Each row of numbers belongs to one of the elements below and depends on some of the facts about them. Some rows are named. Which element is each other row?

Some rows with their names:
stiskom: [ -7   8  -3  -7  11   8   4   4 -10  11   1  25 -18   3 -22 -18  -2  -9
   3  13  -3  -3  -9   2   8  -6  -1   3   0  22   5 -14  -4  -2  15  17
 -18]
biflek: [-20  20  11  -9  10 -17   2  -4   2   6   6  10  -6  14  -7   9 -13  -3
   6   4 -16 -10  -9  15  20  27  17  16  16 -23  -3  -6  -8  24  12   7
 -10]
tresem: [ 26  -5   5 -32 -11   9  -2   7  -8  -6 -17  24   6 -10   4  -6   0  12
 -14  16  41   2 -18   9 -13 -17   4   4  -2   1   7 -14  -8   4  11  -1
   5]
groskidru: [-20   3  -2 -10   5 -29 -25  -5  10  -1   0  -5   3  20  16  -5 -29  -5
   6   3  10  -9  -7   1  22   2   1   6  21  -8   9   3 -16  24   3  21
   5]
bamem: [  7  10  -4   9  -7  -4  -8   7  -2   9  -2 -15  -5   4 -10  14 -14  -2
   5   7 -34  -7  -5  14  11  24   8   9   2 -16 -10  14  -3  19 -10  -3
  -6]
trasulun: [ 25 -32  -5 -12  -3   7  -2  18 -13 -21  -7  21   8   1  -8  -8   4   5
   1   9  40   6 -13   9 -11 -15 -12  -2 -13   4  -7  -7  -2   7 -20  -2
   2]
boni: [ 18  13  -7  13 -20  -5   3  -1  -6   1   1  -5 -11  24  10  14 -15   7
  -2  10 -19 -12   1   9  10  23   2   3  10  -3  -3  13  -6  19  -2   8
  16]
sanuk: [ 34  11  -2 -12 -65  25  -4  -4   7 -12 -19  23  48  -8 -73   3 -10  -2
 -12  34  51 -21  30   5  -8 -76   6 -38  16 -31 -22   9 -18  14  28  13
 -23]
skimor: [ -2  15   4 -12  27  24  -6   1  -1   3   3  14 -17 -10 -31 -11  -3  -7
  -1   5  -4   6 -15  -2  -6  -6   4   5   7   8  11 -15  -7   1  28  19
 -14]
gresto: [-11   1   1 -11  15   4 -11   5   1  17   7  26 -16 -15 -33 -22 -26 -10
  10  13  -5  -4 -13   5   3  -8  17   6  -4   8   6  -8   3   1  15  17
 -30]
dibas: [ 23  -2 -13   0  10  30 -10   7  -9  -1   3  -1  -4  -4 -29  -7   6  -2
   1  14  -3   3 -16  -8  -7  -5  -5   1  -2  18  13   9 -11   4   0  16
  -8]
gobras: [ 16   0  12 -35  -3   8   2   4  -2  -6 -14  31  -1 -22  -6  -3  -8  13
 -15  10  35   8 -17  16 -20 -13  14   5  -2  -6   7 -22  -1   0  21  -1
  -5]
kirapon: [ 16  -5 -13   3 -14   4   3  10  -7   0  -3   2  -1   9   2   5  -4   7
   4   6   5   3 -10  12  11  15  -7  10  -7   4   3   6  -3  19 -27  -3
   2]
klosta: [-14   7  -1  -8  21 -18 -14   6  -4   1   2  -5  -1  18  14   1  -9  -7
   6  -4   2  -5  -9   4  26  16  -8   4  22 -11   1 -10 -19  18   6   8
   0]
lubi: [  5  13   0 -21  24  22 -11   2  -1   9   0  20 -11 -15 -22 -12 -12   0
   0  13   1   1 -18  -3  -9  -3  17   7   2   7  20 -14 -12  -5  35  21
 -16]
fodrir: [-11  16  -1 -14  21 -12  -3   4   3   9   0  10  -4  -1 -10   7 -23  -5
  12  -1 -15  -4  -2  10  22  30  18   9  12 -27  -2 -14  -8  17  11   4
 -21]
fusto: [  8  24  -5 -15   7   2 -14   0   3   9  -5  -8   0  -7  -3  11 -24   8
  -3   6 -14  -6  -9   9   8  25  18   7  16 -22  13   2 -17  17  14   6
   0]
dotrikle: [ -8  10   1 -11   8 -26 -14  -1  -2  -4   5  -3   0  23  21   3 -13  -4
   5   7   7 -14 -13   5  20  12   2   9  24  -9   6  -5 -20  19  10  13
   4]
bipek: [ 10   6  -6   1 -29  -3  -1  10  -7  11  -9  -7   4  10   6   4   3   5
  -1  16   3  -5 -16  16  14  -1  -9   8  -8  11   1  14  -6  18 -17  -8
   0]
triva: [ 16  -5  14 -22  -9  20  -2   8  -7 -14 -18   5  -5 -10   7   1  11  14
 -23  -5  42  21 -11   7 -26 -29 -18 -14   5   9   5 -11  -4  -2  18  10
  28]

There are 3 kinds of fact about the elements: ε, ρ, Θ.
bamem {ε=podro selidrus rubretur, ρ=a, Θ=139}
biflek {ρ=a, Θ=139}
bigras {ρ=c, Θ=416}
bipek {ε=drastes klunavi}
boni {ε=lapimin grizitu stoda divu tigutim, ρ=a, Θ=701}
braklu {ρ=c, Θ=701}
breflu {ε=lubi tatir dotrikle dropar, ρ=b, Θ=416}
bridrir {ρ=a, Θ=416}
brugagom {ε=segrabem stostol, ρ=a, Θ=829}
bruresen {ε=bridrir grekluflel puzam, ρ=b, Θ=483}
dabo {ε=tritru lemoga grekluflel, ρ=c, Θ=701}
dalom {ρ=a, Θ=829}
dibas {ε=stiskom floku biflek dropar, ρ=c, Θ=784}
divu {ρ=a, Θ=139}
dotrikle {ρ=a, Θ=829}
drastes {ρ=b, Θ=270}
draven {ρ=b, Θ=829}
dredru {ρ=a, Θ=416}
drezo {ρ=a, Θ=829}
drivik {ε=stiskom gobras gresto dalom, ρ=a, Θ=829}
drumam {ρ=a, Θ=701}
dukodri {ρ=a, Θ=784}
fafus {ε=venu, ρ=b, Θ=701}
fepel {ε=lapimin fifak grekluflel groskidru, ρ=a, Θ=270}
fetanu {ρ=c, Θ=416}
fifak {ρ=b, Θ=139}
fiste {ρ=c, Θ=784}
flago {ρ=b, Θ=829}
flalim {ρ=b, Θ=139}
fleklik {ρ=a, Θ=416}
flidefli {ε=triplu sotri fluve gebriskal, ρ=a, Θ=483}
fligalis {ρ=b, Θ=416}
floku {ρ=b, Θ=416}
fluve {ρ=b, Θ=829}
fodrir {ρ=a, Θ=139}
folil {ρ=a, Θ=416}
fusto {ρ=a, Θ=416}
gebriskal {ρ=b, Θ=829}
geko {ε=lubi gresto, ρ=a, Θ=829}
gobras {ρ=b, Θ=416}
gresto {ρ=c, Θ=139}
grizitu {ρ=b, Θ=416}
groskidru {ρ=a, Θ=829}
gurun {ρ=b, Θ=416}
keflun {ρ=b, Θ=829}
kegos {ρ=c, Θ=701}
kemek {ρ=c, Θ=483}
kezan {ρ=c, Θ=416}
kirapon {ε=stizik doskim}
kita {ρ=a, Θ=139}
klele {ρ=a, Θ=701}
kleplos {ρ=b, Θ=829}
klibra {ε=kleplos grizitu}
kloflek {ε=fifak divu, ρ=b, Θ=829}
klosta {ρ=a, Θ=829}
klotridro {ε=gobras grizitu}
klunavi {ρ=b, Θ=270}
kobraplus {ε=fleklik rubretur folil, ρ=a, Θ=701}
kolus {ρ=a, Θ=416}
lapimin {ρ=a, Θ=416}
lemoga {ρ=b, Θ=829}
liziri {ρ=b, Θ=139}
lotatro {ρ=a, Θ=829}
lubi {ρ=c, Θ=416}
lukar {ρ=c, Θ=139}
mapim {ρ=b, Θ=483}
migem {ρ=c, Θ=829}
miri {ε=braklu floku tigutim tatil, ρ=b, Θ=270}
moris {ε=triplu plogek klele skimor, ρ=b, Θ=416}
motral {ε=plugraflur drastes kemek segrabem, ρ=a, Θ=483}
nagas {ρ=a, Θ=829}
noli {ε=podro plemus, ρ=b, Θ=829}
nomuk {ε=liziri mapim keflun, ρ=c, Θ=829}
pebrok {ε=fetanu bipil, ρ=a, Θ=701}
pibo {ε=drastes flalim stostol grivan, ρ=b, Θ=270}
pitrize {ρ=a, Θ=270}
plemus {ρ=a, Θ=416}
pligronam {ε=tritru lubi fluve dredru, ρ=a, Θ=270}
plogek {ρ=a, Θ=483}
plugraflur {ρ=b, Θ=829}
plunam {ρ=a, Θ=829}
podro {ρ=c, Θ=139}
puzam {ρ=b, Θ=829}
reski {ε=bigras bridrir groskidru}
rubretur {ρ=a, Θ=829}
sanuk {ε=flakol, ρ=b, Θ=416}
segrabem {ρ=a, Θ=139}
selidrus {ρ=a, Θ=416}
skaplun {ε=klosta gresto, ρ=a, Θ=829}
skastom {ρ=b, Θ=701}
skavar {ρ=b, Θ=483}
skegol {ε=tritru flago liziri tatir, ρ=a, Θ=829}
skimor {ρ=c, Θ=416}
steplem {ε=tritru, ρ=a, Θ=416}
stirir {ε=kleplos plunam groskidru, ρ=c, Θ=416}
stiskom {ρ=c, Θ=701}
stizik {ρ=a, Θ=139}
stoda {ρ=a, Θ=139}
stostol {ρ=b, Θ=829}
stutren {ε=kezan klele grekluflel folil dropar, ρ=c, Θ=139}
tapi {ε=lemoga fifak nagas, ρ=a, Θ=483}
tatil {ρ=a, Θ=416}
tigutim {ρ=a, Θ=139}
trasulun {ε=tritru lotatro drumam fodrir, ρ=b, Θ=829}
tresem {ρ=b, Θ=784}
triplu {ρ=a, Θ=416}
trisan {ε=fluve vadok, ρ=a, Θ=829}
tritru {ρ=a, Θ=139}
triva {ρ=b, Θ=270}
vadok {ρ=a, Θ=829}
ziplor {ε=bigras dotrikle}
zoror {ε=rebrel kolus gurun stoda stostol, ρ=a, Θ=829}
zumak {ε=rubretur dotrikle klunavi}

Name these rows:
No name comes twice in this set of rows, the named rows included.
[ 11  -2 -18  -1   1  -6  -6   5  -6   8  -1  -1 -18   9  30   9 -24  11
   3   6 -31 -11 -16   8   9  48   9  23  -4   2  10   7   2  20 -19  -1
  16]	pebrok
[  5   6   3 -18  25  12  -5   3   0  12   3  18 -36 -20   1 -14 -10   5
  -5   9 -11   5 -33   1 -18  13  17  22  -7  20  28  -7   2  -7  22  16
  -1]	fetanu

The same elements again, as new rows of numbers:
Some elements and their rows:
steplem: [  4 -12  -3 -30 -12  20 -18   5  -4   1  -1  12   2   6 -10  28   7  -6
  -8  -7   4  -4  -7   0  11   4]
miri: [ 15 -11   2 -34   6 -15   3  23 -14   6  -2  10   6 -10  11   4  -5   8
  25  -8  -3  -5  12 -30 -35  -2]
drumam: [ 11  -4 -11  -8  -9  -8 -20   3  -3  -9   2   9   0   9 -20  19   0  -3
  -5   2  -8   2  -7  11  19  12]
folil: [  7 -10   7 -13   1  18  -9   9   1  -5   7   2  -3   3  -4   6  13  -9
 -19  -2  -1  11  -9  -4  29  16]
rubretur: [ 10  -6   6  -1   3   7  -4  12   2 -23   5  -3  -7   7 -17   2   0  -6
 -17  -8  -5  16 -21  -7  29  16]
triva: [  7   3   3 -22   0 -10   0  30 -10 -20   3   9  -1 -12  20   6  -6   1
  15  -1 -16   1   6 -15 -23  -2]
vuner: [ -1 -10  -6  -9   7   4  -4  17  -1 -24   4   6   5  -6   1 -13  -2   1
  -7  -3   1   4   0  -1 -21   0]
kleplos: [ 27   4  -1   1  -7 -22  10  32 -17  -3  14   4   1 -14  18   6  -4   4
  20   4  -9   9   4 -10  -7   0]
gobras: [ 22   4   2 -24   9 -16  -1  49  -9  19  -2   5   4 -22  15   1  -3   6
  19   8  -5   4  10 -15  -8   4]
plugraflur: [ 11  16  -1 -10   0 -12   1  40 -14 -29  11   5  -2  -7  19  -4 -15  -2
  13   4 -14   6  -7 -16 -28  -4]
stutren: [-11  -4   0 -10  11  -2  -6  -2 -32  11   8  15  16   8 -11  -9  11   0
 -32  -1   4   7   4 -18  -2 -23]
floku: [ 17   8   3 -24   7 -15   1  46 -13   9  -3   7   3 -22  15   3   0   3
  15   4  -6   7   7 -16  -1   2]
dotrikle: [ 15  -4   5  -4  -1   1  -5  10   2 -18   8   1  -4   7 -19   4   2  -4
 -11  -5  -3  12 -13  -2  28  14]
trasulun: [  1   7  -3 -35 -10  -7   2  18 -26 -27   4  14   2  -5  10  23  -7   3
  20  -3  -9 -13   2  -9 -25 -14]
kemek: [  5   6  -4  18  11  -4 -12  14   0 -12   4   5  10   8  18 -20  -7  -4
 -46  -2 -12  15  -1  -5 -28 -26]
dalom: [ 23  -5   1 -14   7  -7 -12  22   2  14   2   1  -1   4 -28   7  -8   5
  -2 -15   6   7  -9  -4  20  14]
selidrus: [  5  -9   5 -15   5  21 -10  13   5 -12  -6   4  -4   7  -7   2   8 -10
 -18  -1  -1  13 -16 -14  23  14]
gebriskal: [  8  19   0 -20   0 -14   1  38 -18 -31   2   7  -1 -15   4  13  -5   3
  10   0 -16   0   3  -4  -3  -5]
divu: [ 34 -12 -12   9  -9  -4 -16  14  -3  21  10   6   3   7  -8  -1   3  -3
   9   8   7  13 -13  -1  14  17]
lotatro: [ 11   1  -7  -5 -12  10 -16   9  -5 -11   7   5  -4   4 -16  21  -3  -3
  -8  -8  -3  -1  -8  11  16   8]

Rows to name:
No name comes twice in this set of rows, the named rows included.
[ 16   4 -12  -4  -2   3 -23  23  -1 -10  -1   4  -2  14  -6  -5  -4 -11
  -2   8   2  13 -25  -8   3  15]	segrabem
[ 13 -12   1 -23  -2  20 -19  16   3   5  -3   8   0   5  -2  12   2  -8
  -6  -6   4   6 -12  -6   5  15]	fusto
[ 10 -11  -4  17  -2  -6   6   7  -5 -15  19   6   4 -14   9  -3  11  -1
  -5   4  -3  12   7  13  14   3]	grekluflel
[ 13  -4  -5 -13  -1 -15   3  26  -7 -20 -11  10   2  -7  17   1  -7   2
   8   2 -21  -2   7 -16 -24  -6]	skavar
[  1 -23  -5 -24  -5   7 -13  -8   3 -14 -16  12   3  14 -15  14  -6   0
 -10 -15  -6 -10  -8  -5  -1   0]	flidefli
[ -7 -17  -1 -13   4   8   7  -1 -11 -27   5   8   6  -3   2  -8   8  -1
  -5  -1   1   4   0 -14 -10  -5]	ziplor
[  3  21  -8 -20  -3 -19  -6  37 -21 -17   2  13   1 -14  11   9   0   1
  19  17 -14   3   0   1  11   0]	liziri
[-10 -12  -1 -12   7  12  -2   8  -7 -41   3   7   4   1   5 -20  -4  -5
  -3   1   1   6  -7 -15 -35  -7]	bipek
[  3 -21   0 -19   1   2  -2 -16 -10 -23  -3  10   0  17 -28   0   3  -2
  -9  -4  -6   6 -17 -25  13   5]	kobraplus
[ 29   2   1  -9   0 -13   0  44  -8  17   6   8   3 -18  28   1   2   3
  23   8  -4   8  10 -16 -11   5]	grizitu
[ 30 -19  -2   0 -10   8 -11  10   5  24  12   5   1   2   8  14   6  -7
  -3   1   8  12  -4  -3  15  16]	lapimin
[ 14   8  -1 -26  -4 -11   5  30 -18 -22   5   7   1  -9  11   6  -7   3
  18  -1 -12   2   1 -14 -18  -6]	draven
[ 12   5  -7 -17  -1 -17   1  27  -7 -24  -8  11   0 -11  17  10  -6   2
   5   7 -24  -2  10  -2  -8  -4]	mapim
[ 13 -14   0 -11  -2   8 -16   4   5   0   2   5  -2  10  -4  12  -2  -3
 -10  -9   1   3  -8  -7  -6  12]	pitrize
[ 23  -8  -2 -15 -11 -17   9  20 -22 -11  14  10   5  -5  20  14  -4   4
  27  -4  -5  -2   3 -23 -27  -8]	kloflek

The same elements again, as new rows of numbers:
Some rows with their names:
puzam: [-13 -18  -2   2 -40  14  40   5 -12 -16  17   2  19  15   9]
bipil: [ -5 -37   5 -25  -3  -9   0  22  27 -49  -4   8  10  -2   1]
dotrikle: [ -2  -2  12   3   0  -3  16   5 -10  26  17   7   7  41 -16]
dukodri: [ 12  -3  25  14  -1  -1  -8  16  -4  14  11  -3  30   1 -15]
gobras: [-11  -6   9  58 -36   5  20  -4  14 -46  34   7   2 -23   6]
migem: [  4 -29  14   8 -31  -1 -30  31   3  27 -17  10   1  64  11]
stiskom: [ -6 -19   9  67 -26  10 -34  21  23  21   0  25 -33  27   1]
skastom: [-13   4 -10  46 -28  13   9   2  12  -5  16   7   1 -44  17]
fifak: [-10  -3  -8  33 -33  42  30   8  -2 -57   5   2 -22 -19   9]
klunavi: [-24   0  -4  32 -27   3  46  -5  14   1  10  -2  14   8  13]
drumam: [ 17  -1 -15  47   4   0 -23  12  -4  15   4   8 -14 -31 -11]
drastes: [-25  -8   2  47 -21   2  47   7  17 -15  20  -5  10  10  19]
pibo: [ -6  14   2  22 -26   1  -1  -2  13 -10   5  -6  43  -8  26]
klele: [ -2   8 -12  40   3   2  -1   8   5  19   6  13  -5 -25 -21]
stoda: [ 11  15  18  45  13  31 -13  16  -2 -37  -4   5 -11  14 -10]
lukar: [  6   0  16  27 -28  17 -23  25  14  15 -42  13 -26  32   7]
tritru: [ 20   1  -2  24   0  14   9  14  -8  -1  -5   3 -48 -15 -21]
stirir: [  7  -9   1  55 -38  -1 -45  25  11   3 -42  15  38  23   6]
rebrel: [ -4 -37   8 -17   5  -4  -2  27  26 -63  -9   5  17  11   5]
tigutim: [ 11  16  20  43   7  25 -18   6  -1 -39   1  10  -5  11 -17]

Which element is each row?
No name comes twice in this set of rows, the named rows included.
[ 30   4  -3  34  -7 -17 -28   9  -3   2  -8   1   1 -41 -13]	steplem
[-20   7  11 -18 -33   4  15  -7   1  14  14   1  33   6  17]	noli
[-17  12  10  22 -17  27  31   7  11 -36   0  -4 -20 -15  20]	flalim
[-11 -36   3 -29 -15  -5  10  13  28 -47  -3  13   2  14 -11]	dropar
[ 20 -27  14   0 -40  -7 -41  25  -4  47 -21   7   6  49  13]	nomuk
[  9   1  14  45  -6 -32  17   1  -2  -7 -15   3   4   1 -17]	plogek
[-12  -3   4  62 -24  11  29  10  14 -41  13   0  11 -26  18]	gurun
[ 16  24  18  32   8 -35 -21   3  -2  -3 -22  -6  47  -5   0]	motral
[  5 -25 -11 -48 -20  -4 -17  14  19 -54 -23   9  53  -5  -2]	reski
[ 39   3   3   8 -12 -23 -41  -5  -1  19  -3  -4  19 -19 -12]	pligronam
[  3 -33  19  23 -33   6 -28  39  11  34 -19   8  17  35   5]	fiste
[-22  -8  18   9 -19   9  37   4  -1  -5  20  -4  11  17  22]	plugraflur

